Below are the code and all the weights of a small trained network. Each question names an input and a class and asks about switching units off, where a switched-off unit gives its printed mean instead of its output.

import numpy as np


def w(rows, s, z=0):
    codes = np.array(rows[::2]) - 128.0
    scale = np.full(codes.shape[1], s)
    scale[-1] = z or s
    return codes * scale


def f(y):
    return np.maximum(y, 0)


def log_softmax(a):
    a = a - a.max(-1, keepdims=True)
    return a - np.log(np.exp(a).sum(-1, keepdims=True))


def net(x, mask):
    res = np.array(x, float).reshape(1, 6) / 4 @ E
    y = f(res @ A[0][:, :-1].T + A[0][:, -1])
    res = res + np.where(mask, y, B[0][:, -1]) @ B[0][:, :-1]
    return log_softmax(res[-1] @ U[:, :-1].T + U[:, -1])


A, B = {}, {}
E = w([
[127,129,128],'x0',
[75,161,223],'x1',
[194,233,144],'x2',
[127,127,128],'x3',
[129,128,129],'x4',
[11,207,20],'x5',
],0.011)
A[0] = w([
[190,56,246,121],'neuron 0',
[191,213,135,153],'neuron 1',
[70,140,251,53],'neuron 2',
[84,34,104,112],'neuron 3',
[220,180,109,86],'neuron 4',
[90,37,153,89],'neuron 5',
[121,59,112,77],'neuron 6',
[113,197,235,45],'neuron 7',
[228,90,53,6],'neuron 8',
[252,74,118,123],'neuron 9',
],0.012,0.0027)
B[0] = w([
[54,242,65,250],'neuron 0',
[99,177,200,210],'neuron 1',
[210,1,13,209],'neuron 2',
[106,154,223,200],'neuron 3',
[167,120,252,190],'neuron 4',
[169,161,220,188],'neuron 5',
[164,143,204,170],'neuron 6',
[189,82,118,212],'neuron 7',
[226,15,54,195],'neuron 8',
[38,159,82,218],'neuron 9',
],0.0087,0.012)
U = w([
[80,202,38,96],'0',
[197,131,252,5],'1',
[220,57,61,250],'2',
],0.016,0.0022)

Each question gives the input, the list of numbers given to net, and the class t.
The units are the neurons (one row each of A and B). Each row of codes is followed by its name. A weight is (code - 128) times the scale printed after its matrix; where a second scale follows, it is the last column's (A, B and U).
mask holds one flag per neuron, in row order. A switched-off neuron (its flag False) gives its mean, the last column of its row in B, instead of its output. The means were averaged over made-up inputs and are rounded, as every weight is.
A unit's drop is (log p(t) with every unit on - log p(t) with that unit switched off) / (log p(t) with every unit on - log p(t) with every unit switched off).
The circuit of an input: a set's keep is (log p(t) with only the set's units on - log p(t) with every unit switched off) / (log p(t) with every unit on - log p(t) with every unit switched off). Starting from all 10 units, units are removed one at a time, each time the one whose removal leaves the highest keep (on an exact tie, the one counted first), for as long as the keep stays at least 0.8.
units of the circuit, in order: the units of the circuit, biggest drop first
unit that matters most: the unit with the biggest drop
k most important neurons: the k neurons with the biggest drops, biggest first
drop when u is switched off: that unit's drop, to one decimal
input [-1,-6,-6,-7,-7,3], class 1: 3 most important neurons	[neuron 3; neuron 2; neuron 6]
input [4,8,-2,4,-3,-3], class 2: units of the circuit, in order	[neuron 2]
input [0,8,-2,3,-7,6], class 2: units of the circuit, in order	[neuron 2; neuron 0]
input [0,-1,2,-3,3,1], class 1: 3 most important neurons	[neuron 0; neuron 9; neuron 2]
input [8,-7,4,7,-6,3], class 2: 2 most important neurons	[neuron 8; neuron 0]
input [3,-8,-2,3,-5,6], class 2: 3 most important neurons	[neuron 0; neuron 8; neuron 9]
input [-2,-6,6,-2,-7,-1], class 1: 3 most important neurons	[neuron 4; neuron 2; neuron 1]
input [1,3,0,0,-7,-2], class 2: 2 most important neurons	[neuron 2; neuron 9]
input [0,-8,0,-1,-5,5], class 2: 2 most important neurons	[neuron 0; neuron 8]
input [4,7,6,6,3,6], class 2: 3 most important neurons	[neuron 0; neuron 7; neuron 2]
input [6,2,-7,-2,0,5], class 1: units of the circuit, in order	[neuron 0; neuron 3]
input [6,4,3,-6,-4,-3], class 2: 2 most important neurons	[neuron 2; neuron 7]
input [-6,-6,6,-5,-4,0], class 1: 2 most important neurons	[neuron 4; neuron 2]
input [8,-6,-8,-4,-1,3], class 1: unit that matters most	neuron 3
input [-1,4,3,-1,4,1], class 2: 2 most important neurons	[neuron 2; neuron 3]
input [7,-7,3,8,-2,-7], class 0: 3 most important neurons	[neuron 9; neuron 0; neuron 2]
input [7,8,-4,5,-4,-5], class 2: drop when neuron 2 is switched off	1.1
input [0,7,2,1,-6,-8], class 0: drop when neuron 0 is switched off	1.1
input [7,3,0,-2,6,-5], class 0: drop when neuron 1 is switched off	0.0
input [0,5,7,2,-3,5], class 1: unit that matters most	neuron 0
